Below are the code and all the weights of a small trained network. Each question names an input and a class and asks about switching units off, where a switched-off unit gives its printed mean instead of its output.

import numpy as np


def w(rows, s, z=0):
    codes = np.array(rows[::2]) - 128.0
    scale = np.full(codes.shape[1], s)
    scale[-1] = z or s
    return codes * scale


def f(y):
    return y / 2 * (1 + np.tanh(0.7978845608 * (y + 0.044715 * y**3)))


def log_softmax(a):
    a = a - a.max(-1, keepdims=True)
    return a - np.log(np.exp(a).sum(-1, keepdims=True))


def net(x, mask):
    res = np.array(x, float).reshape(1, 4) / 4 @ E
    y = f(res @ A[0][:, :-1].T + A[0][:, -1])
    res = res + np.where(mask, y, B[0][:, -1]) @ B[0][:, :-1]
    return log_softmax(res[-1] @ U[:, :-1].T + U[:, -1])


A, B = {}, {}
E = w([
[152,93,167,85,124,4],'x0',
[129,71,30,231,128,92],'x1',
[244,180,84,114,122,129],'x2',
[192,18,176,125,130,182],'x3',
],0.0045)
A[0] = w([
[126,79,58,195,127,95,103],'N0',
[127,82,61,193,125,96,96],'N1',
[244,179,89,121,127,127,95],'N2',
[17,79,164,134,130,124,88],'N3',
[129,97,83,180,132,104,62],'N4',
[147,99,151,107,121,25,99],'N5',
[80,215,94,136,127,83,103],'N6',
[145,96,151,107,121,13,111],'N7',
[123,128,122,128,113,128,245],'N8',
[131,127,129,126,127,125,3],'N9',
[183,36,163,130,130,175,86],'N10',
[127,82,62,193,130,96,95],'N11',
[148,103,153,109,128,39,86],'N12',
[31,85,160,141,127,128,74],'N13',
[85,208,100,134,129,86,91],'N14',
[120,143,121,128,127,120,86],'N15',
[122,179,207,43,127,163,91],'N16',
[185,31,160,127,128,180,95],'N17',
[132,125,127,126,127,129,9],'N18',
[88,201,103,133,130,90,84],'N19',
[108,150,101,159,129,220,81],'N20',
[107,154,98,163,125,236,92],'N21',
[107,157,96,164,117,246,104],'N22',
[16,78,164,135,133,124,88],'N23',
[173,49,155,127,131,170,88],'N24',
[85,207,100,135,127,86,98],'N25',
[147,99,151,106,125,25,99],'N26',
[120,177,206,45,132,164,97],'N27',
[251,182,84,114,130,127,91],'N28',
],0.012,0.0046)
B[0] = w([
[141,200,201,121,97,115,209],'N0',
[138,201,185,111,95,113,199],'N1',
[127,136,59,184,78,180,212],'N2',
[143,133,67,179,81,180,227],'N3',
[113,200,118,77,92,115,144],'N4',
[121,129,120,89,176,193,213],'N5',
[108,42,149,102,86,107,207],'N6',
[134,110,144,108,191,204,236],'N7',
[189,43,254,239,152,156,242],'N8',
[75,186,55,44,86,141,79],'N9',
[82,62,131,84,73,102,223],'N10',
[137,203,180,108,95,112,198],'N11',
[113,142,105,76,160,184,186],'N12',
[122,149,51,145,83,168,197],'N13',
[91,72,127,90,91,104,187],'N14',
[113,133,106,102,118,122,106],'N15',
[140,222,190,101,82,121,251],'N16',
[96,41,148,96,72,101,237],'N17',
[80,178,62,58,95,132,80],'N18',
[93,84,118,84,91,108,172],'N19',
[116,144,102,64,166,187,194],'N20',
[118,133,119,73,186,201,225],'N21',
[128,113,143,93,201,213,248],'N22',
[144,131,69,181,80,183,230],'N23',
[83,86,123,91,91,101,198],'N24',
[101,65,135,98,95,104,190],'N25',
[123,127,123,92,177,194,213],'N26',
[140,217,197,111,89,120,251],'N27',
[128,138,53,186,65,192,221],'N28',
],0.036,0.0033)
U = w([
[156,230,193,107,108,93,122],'0',
[129,117,114,82,250,187,135],'1',
[66,45,129,100,96,69,125],'2',
[151,152,28,220,94,159,113],'3',
[209,104,158,230,253,26,253],'4',
[112,163,64,107,167,72,66],'5',
],0.007,0.0027)

Each question gives the input, the list of numbers given to net, and the class t.
The units are the neurons (one row each of A and B). Each row of codes is followed by its name. A weight is (code - 128) times the scale printed after its matrix; where a second scale follows, it is the last column's (A, B and U).
mask holds one flag per neuron, in row order. A switched-off neuron (its flag False) gives its mean, the last column of its row in B, instead of its output. The means were averaged over made-up inputs and are rounded, as every weight is.
A unit's drop is (log p(t) with every unit on - log p(t) with that unit switched off) / (log p(t) with every unit on - log p(t) with every unit switched off).
The circuit of an input: a set's keep is (log p(t) with only the set's units on - log p(t) with every unit switched off) / (log p(t) with every unit on - log p(t) with every unit switched off). Starting from the 12 units with the biggest drops (on a tie, the unit counted first), units are removed one at a time, each time the one whose removal leaves the highest keep (on an exact tie, the one counted first), for as long as the keep stays at least 0.8.
units of the circuit, in order: the units of the circuit, biggest drop first
k most important neurons: the k neurons with the biggest drops, biggest first
drop when u is switched off: that unit's drop, to one decimal
input [-6,7,3,6], class 0: units of the circuit, in order	[N0]
input [-3,4,-7,-6], class 3: 3 most important neurons	[N23; N3; N13]
input [6,4,7,5], class 3: 4 most important neurons	[N28; N2; N22; N21]
input [6,-7,-5,-8], class 2: 3 most important neurons	[N6; N14; N25]
input [8,8,6,1], class 0: 3 most important neurons	[N0; N1; N11]
input [8,-7,-7,-4], class 1: 2 most important neurons	[N7; N26]
input [-7,4,4,-6], class 1: 2 most important neurons	[N22; N21]
input [4,8,-3,-8], class 0: 4 most important neurons	[N0; N1; N11; N4]
input [-4,5,6,7], class 2: 3 most important neurons	[N17; N10; N24]
input [7,-2,-3,-7], class 1: 4 most important neurons	[N7; N26; N5; N12]
input [-8,8,-1,0], class 0: 4 most important neurons	[N0; N1; N11; N4]
input [-6,-3,7,3], class 3: 3 most important neurons	[N28; N2; N7]
input [-6,1,-7,-6], class 3: 2 most important neurons	[N23; N3]
input [0,-2,6,-6], class 2: units of the circuit, in order	[N6]
input [4,-6,8,4], class 3: 2 most important neurons	[N28; N2]
input [1,2,-4,-5], class 2: drop when N28 is switched off	0.1
input [3,2,-3,4], class 2: drop when N16 is switched off	0.1
input [7,0,-8,-4], class 3: drop when N13 is switched off	1.0
